Here is a tiny trained network, its code and every weight. The questions are about switching its units off for an input and a target symbol, where a switched-off unit gives its printed mean instead of its output.

import numpy as np


def w(rows, s, z=0):
    codes = np.array(rows[::2]) - 128.0
    scale = np.full(codes.shape[1], s)
    scale[-1] = z or s
    return codes * scale


def norm(h):
    return h / np.sqrt((h * h).mean(-1, keepdims=True) + 1e-5)


def f(y):
    return y / 2 * (1 + np.tanh(0.7978845608 * (y + 0.044715 * y**3)))


def softmax(a):
    e = np.exp(a - a.max(-1, keepdims=True))
    return e / e.sum(-1, keepdims=True)


def log_softmax(a):
    a = a - a.max(-1, keepdims=True)
    return a - np.log(np.exp(a).sum(-1, keepdims=True))


def net(x, mask):
    ids = ['αβγδεηθπσψω'.index(c) for c in x.split()]
    T = len(ids)
    res = E[ids] + P[:T]
    r = norm(res)
    for j in range(2):
        rows = slice(3 * j, 3 * j + 3)
        q, k, v = (r @ M[0][rows].T for M in (Q, K, V))
        z = softmax(np.where(np.tri(T) > 0, q @ k.T / 3**0.5, -1e9)) @ v
        o = O[0][rows]
        res = res + np.where(mask[j], z, o[:, -1]) @ o[:, :-1]
    y = f(norm(res) @ A[0][:, :-1].T + A[0][:, -1])
    res = res + np.where(mask[2:10], y, B[0][:, -1]) @ B[0][:, :-1]
    return log_softmax(norm(res)[-1] @ U[:, :-1].T + U[:, -1])


Q, K, V, O, A, B = {}, {}, {}, {}, {}, {}
E = w([
[51,185,191,202,56,101,121],'α',
[37,123,172,123,130,57,209],'β',
[56,14,143,167,135,52,125],'γ',
[189,118,218,132,156,37,16],'δ',
[100,194,178,76,106,52,139],'ε',
[90,226,160,151,79,199,30],'η',
[109,118,172,103,96,32,224],'θ',
[211,148,206,148,36,124,176],'π',
[141,159,129,119,32,224,24],'σ',
[62,134,171,151,118,158,2],'ψ',
[75,94,228,8,172,201,136],'ω',
],0.0042)
P = w([
[105,90,176,141,126,136,104],'0',
[136,131,124,134,140,127,129],'1',
[76,154,129,116,89,95,114],'2',
[127,60,238,130,109,154,98],'3',
[147,136,114,124,151,134,132],'4',
[85,134,125,96,87,93,120],'5',
[128,65,252,116,110,156,103],'6',
[155,140,107,122,157,144,134],'7',
[90,120,122,80,81,95,118],'8',
],0.014)
Q[0] = w([
[149,66,150,214,149,71,72],'H1',
[195,146,164,49,191,86,47],'H1',
[162,215,38,128,2,68,137],'H1',
[52,116,8,236,95,98,110],'H2',
[244,80,159,175,107,167,118],'H2',
[132,129,78,113,51,86,204],'H2',
],0.026)
K[0] = w([
[172,167,87,212,149,65,97],'H1',
[236,73,140,93,213,134,59],'H1',
[78,112,219,90,12,55,45],'H1',
[71,107,252,166,69,134,91],'H2',
[221,146,108,240,175,164,144],'H2',
[131,80,161,121,24,67,162],'H2',
],0.024)
V[0] = w([
[152,228,128,99,101,110,138],'H1',
[119,180,198,81,74,97,190],'H1',
[63,185,88,68,68,125,6],'H1',
[176,106,141,213,225,89,187],'H2',
[144,7,62,53,80,63,122],'H2',
[22,98,108,148,219,120,176],'H2',
],0.015)
O[0] = w([
[101,116,53,205,94,143,123,78],'H1',
[142,213,84,60,62,153,64,218],'H1',
[255,210,109,198,183,156,100,163],'H1',
[243,208,140,101,191,136,120,1],'H2',
[217,39,75,167,36,82,133,123],'H2',
[95,152,81,228,128,192,229,129],'H2',
],0.0087,0.0078)
A[0] = w([
[136,190,18,193,69,155,75,87],'N1',
[116,135,19,98,145,193,205,80],'N2',
[115,98,56,118,29,92,139,117],'N3',
[115,205,69,87,159,1,174,110],'N4',
[209,132,107,95,133,132,201,2],'N5',
[123,138,56,160,211,75,64,99],'N6',
[113,98,144,135,110,215,97,80],'N7',
[110,123,139,120,162,125,71,111],'N8',
],0.022,0.009)
B[0] = w([
[132,211,144,157,92,5,227,252],'N1',
[159,125,1,122,152,160,157,165],'N2',
[102,177,153,207,39,196,80,246],'N3',
[144,78,140,221,143,144,172,142],'N4',
[187,109,152,39,19,235,198,136],'N5',
[97,78,92,126,74,78,98,152],'N6',
[118,74,139,114,150,76,146,173],'N7',
[152,135,82,147,106,135,140,166],'N8',
],0.027,0.013)
U = w([
[133,195,131,139,104,52,195,109],'α',
[94,150,139,175,59,176,107,253],'β',
[71,47,184,102,158,106,173,168],'γ',
[184,17,88,159,93,76,92,5],'δ',
[156,117,172,227,211,182,178,66],'ε',
[70,216,158,92,196,173,118,98],'η',
[202,91,162,86,75,198,209,20],'θ',
[229,151,169,108,179,133,81,181],'π',
[111,134,109,10,78,111,72,49],'σ',
[70,132,100,182,207,95,45,76],'ψ',
[123,123,39,106,165,174,167,235],'ω',
],0.013,0.0037)

Each question gives the input, a string of symbols that net reads in full, and the target symbol t.
The units are the heads (3 rows each of Q, K, V and O) and the neurons (one row each of A and B). Each row of codes is followed by its name. A weight is (code - 128) times the scale printed after its matrix; where a second scale follows, it is the last column's (O, A, B and U).
mask holds one flag per unit, heads first, then neurons. A switched-off unit (its flag False) gives its mean, the last column of its rows in O or B, instead of its output. The means were averaged over made-up inputs and are rounded, as every weight is.
A unit's drop is (log p(t) with every unit on - log p(t) with that unit switched off) / (log p(t) with every unit on - log p(t) with every unit switched off).
The circuit of an input: a set's keep is (log p(t) with only the set's units on - log p(t) with every unit switched off) / (log p(t) with every unit on - log p(t) with every unit switched off). Starting from all 10 units, units are removed one at a time, each time the one whose removal leaves the highest keep (on an exact tie, the one counted first), for as long as the keep stays at least 0.8.
circuit, biggest first: the units of the circuit, biggest drop first
most important unit: the unit with the biggest drop
k most important neurons: the k neurons with the biggest drops, biggest first
which heads matter: for each layer, one digit per head in row order, 1 if its drop is at least 0.15 and else 0, layers parted by /
input θ α δ ω α ω ω, target η: which heads matter -> 01
input α γ ω δ, target θ: which heads matter -> 01
input β ω π δ ω, target ω: most important unit -> H2
input ε σ ω η ε ω π ω, target ω: circuit, biggest first -> N1, N3
input η δ δ ψ, target π: circuit, biggest first -> H2, N1, N3
input ω ω π β δ δ δ, target π: circuit, biggest first -> H2, N1
input ω π ω π, target σ: which heads matter -> 11
input ω γ π π, target θ: circuit, biggest first -> H2, N5
input θ ω δ ω ε ω β δ, target δ: 2 most important neurons -> N6, N1
input θ ω η ω ω ω α, target γ: 2 most important neurons -> N3, N1
input ε σ δ γ, target δ: circuit, biggest first -> H1, N3, N1, H2
input σ ε ω ε π α θ, target σ: circuit, biggest first -> H2, H1, N1
input π ω ω ω β ε π, target ω: circuit, biggest first -> H2, H1, N2
input θ ω β β, target γ: most important unit -> N3
input ω β δ α, target ω: circuit, biggest first -> H2, N2, H1
input ω η ε ε, target ψ: 3 most important neurons -> N1, N3, N6
input δ π ω π γ, target γ: which heads matter -> 10
input θ π π γ ω δ γ, target γ: which heads matter -> 01
input δ ω ω σ θ π π ω ω, target β: which heads matter -> 00
input η ω ψ θ, target γ: most important unit -> H2
